Below is a small trained network, with its code and all its weights. Each question gives an input and a class and asks what happens when units are switched off, that is, made to give their printed mean instead of their output.

import numpy as np


def w(rows, s, z=0):
    codes = np.array(rows[::2]) - 128.0
    scale = np.full(codes.shape[1], s)
    scale[-1] = z or s
    return codes * scale


def f(y):
    return np.maximum(y, 0)


def log_softmax(a):
    a = a - a.max(-1, keepdims=True)
    return a - np.log(np.exp(a).sum(-1, keepdims=True))


def net(x, mask):
    res = np.array(x, float).reshape(1, 7) / 4 @ E
    y = f(res @ A[0][:, :-1].T + A[0][:, -1])
    res = res + np.where(mask, y, B[0][:, -1]) @ B[0][:, :-1]
    return log_softmax(res[-1] @ U[:, :-1].T + U[:, -1])


A, B = {}, {}
E = w([
[128,126,127,128],'x0',
[148,254,67,203],'x1',
[208,136,66,51],'x2',
[130,127,130,128],'x3',
[128,128,128,128],'x4',
[40,231,112,55],'x5',
[127,128,127,129],'x6',
],0.014)
A[0] = w([
[70,162,149,222,91],'N1',
[43,208,168,45,80],'N2',
[10,121,214,160,107],'N3',
[117,85,135,185,108],'N4',
[151,137,55,22,112],'N5',
[72,42,242,55,4],'N6',
],0.011,0.0039)
B[0] = w([
[110,163,72,103,194],'N1',
[209,54,218,218,232],'N2',
[102,39,14,68,221],'N3',
[115,28,137,168,174],'N4',
[98,103,63,86,196],'N5',
[33,248,194,136,250],'N6',
],0.012,0.017)
U = w([
[106,83,60,65,28],'0',
[180,58,218,201,109],'1',
[87,252,124,173,252],'2',
],0.016,0.0031)

Each question gives the input, the list of numbers given to net, and the class t.
The units are the neurons (one row each of A and B). Each row of codes is followed by its name. A weight is (code - 128) times the scale printed after its matrix; where a second scale follows, it is the last column's (A, B and U).
mask holds one flag per neuron, in row order. A switched-off neuron (its flag False) gives its mean, the last column of its row in B, instead of its output. The means were averaged over made-up inputs and are rounded, as every weight is.
A unit's drop is (log p(t) with every unit on - log p(t) with that unit switched off) / (log p(t) with every unit on - log p(t) with every unit switched off).
The circuit of an input: a set's keep is (log p(t) with only the set's units on - log p(t) with every unit switched off) / (log p(t) with every unit on - log p(t) with every unit switched off). Starting from all 6 units, units are removed one at a time, each time the one whose removal leaves the highest keep (on an exact tie, the one counted first), for as long as the keep stays at least 0.8.
circuit, biggest first: the units of the circuit, biggest drop first
unit that matters most: the unit with the biggest drop
top k neurons: the k neurons with the biggest drops, biggest first
drop of u: that unit's drop, to one decimal
input [8,-3,-3,-3,5,-2,-1], class 0: circuit, biggest first	(N2)
input [2,3,-5,1,6,-5,-3], class 0: circuit, biggest first	(N2; N6)
input [-5,1,7,3,5,-7,2], class 0: top 4 neurons	(N2; N6; N5; N4)
input [8,-1,-6,3,5,-5,-4], class 0: top 2 neurons	(N2; N3)
input [1,2,-4,2,-4,2,-5], class 0: top 2 neurons	(N6; N3)
input [-2,-1,5,-4,-2,6,-2], class 1: top 2 neurons	(N2; N3)
input [-3,0,8,0,8,-8,-5], class 0: top 2 neurons	(N2; N5)
input [3,-6,-1,-7,2,-5,0], class 2: top 2 neurons	(N6; N2)
input [4,-3,-3,-8,-7,4,8], class 1: top 3 neurons	(N2; N5; N1)
input [0,5,6,-2,4,6,2], class 0: top 3 neurons	(N5; N6; N4)
input [2,-1,-5,6,5,5,-8], class 0: top 3 neurons	(N3; N1; N4)
input [-7,1,-6,-3,-6,-6,1], class 0: top 2 neurons	(N2; N1)
input [-4,-8,5,0,5,3,0], class 2: top 2 neurons	(N6; N3)
input [-2,-2,-8,8,1,-1,-5], class 0: unit that matters most	N3
input [-7,-7,0,-3,-8,-5,4], class 2: top 2 neurons	(N6; N2)
input [5,-8,6,6,8,-1,3], class 2: top 2 neurons	(N6; N3)
input [-5,2,-5,-2,3,7,4], class 1: top 2 neurons	(N2; N5)
input [4,1,-6,-5,-2,3,-4], class 0: drop of N3	0.5
input [7,-8,0,6,-5,5,2], class 2: drop of N6	1.8
input [7,-2,1,3,-5,7,-3], class 1: unit that matters most	N2
input [-3,-6,4,-1,-1,6,8], class 1: drop of N2	1.4
input [7,5,2,2,-4,7,-4], class 1: drop of N2	0.7
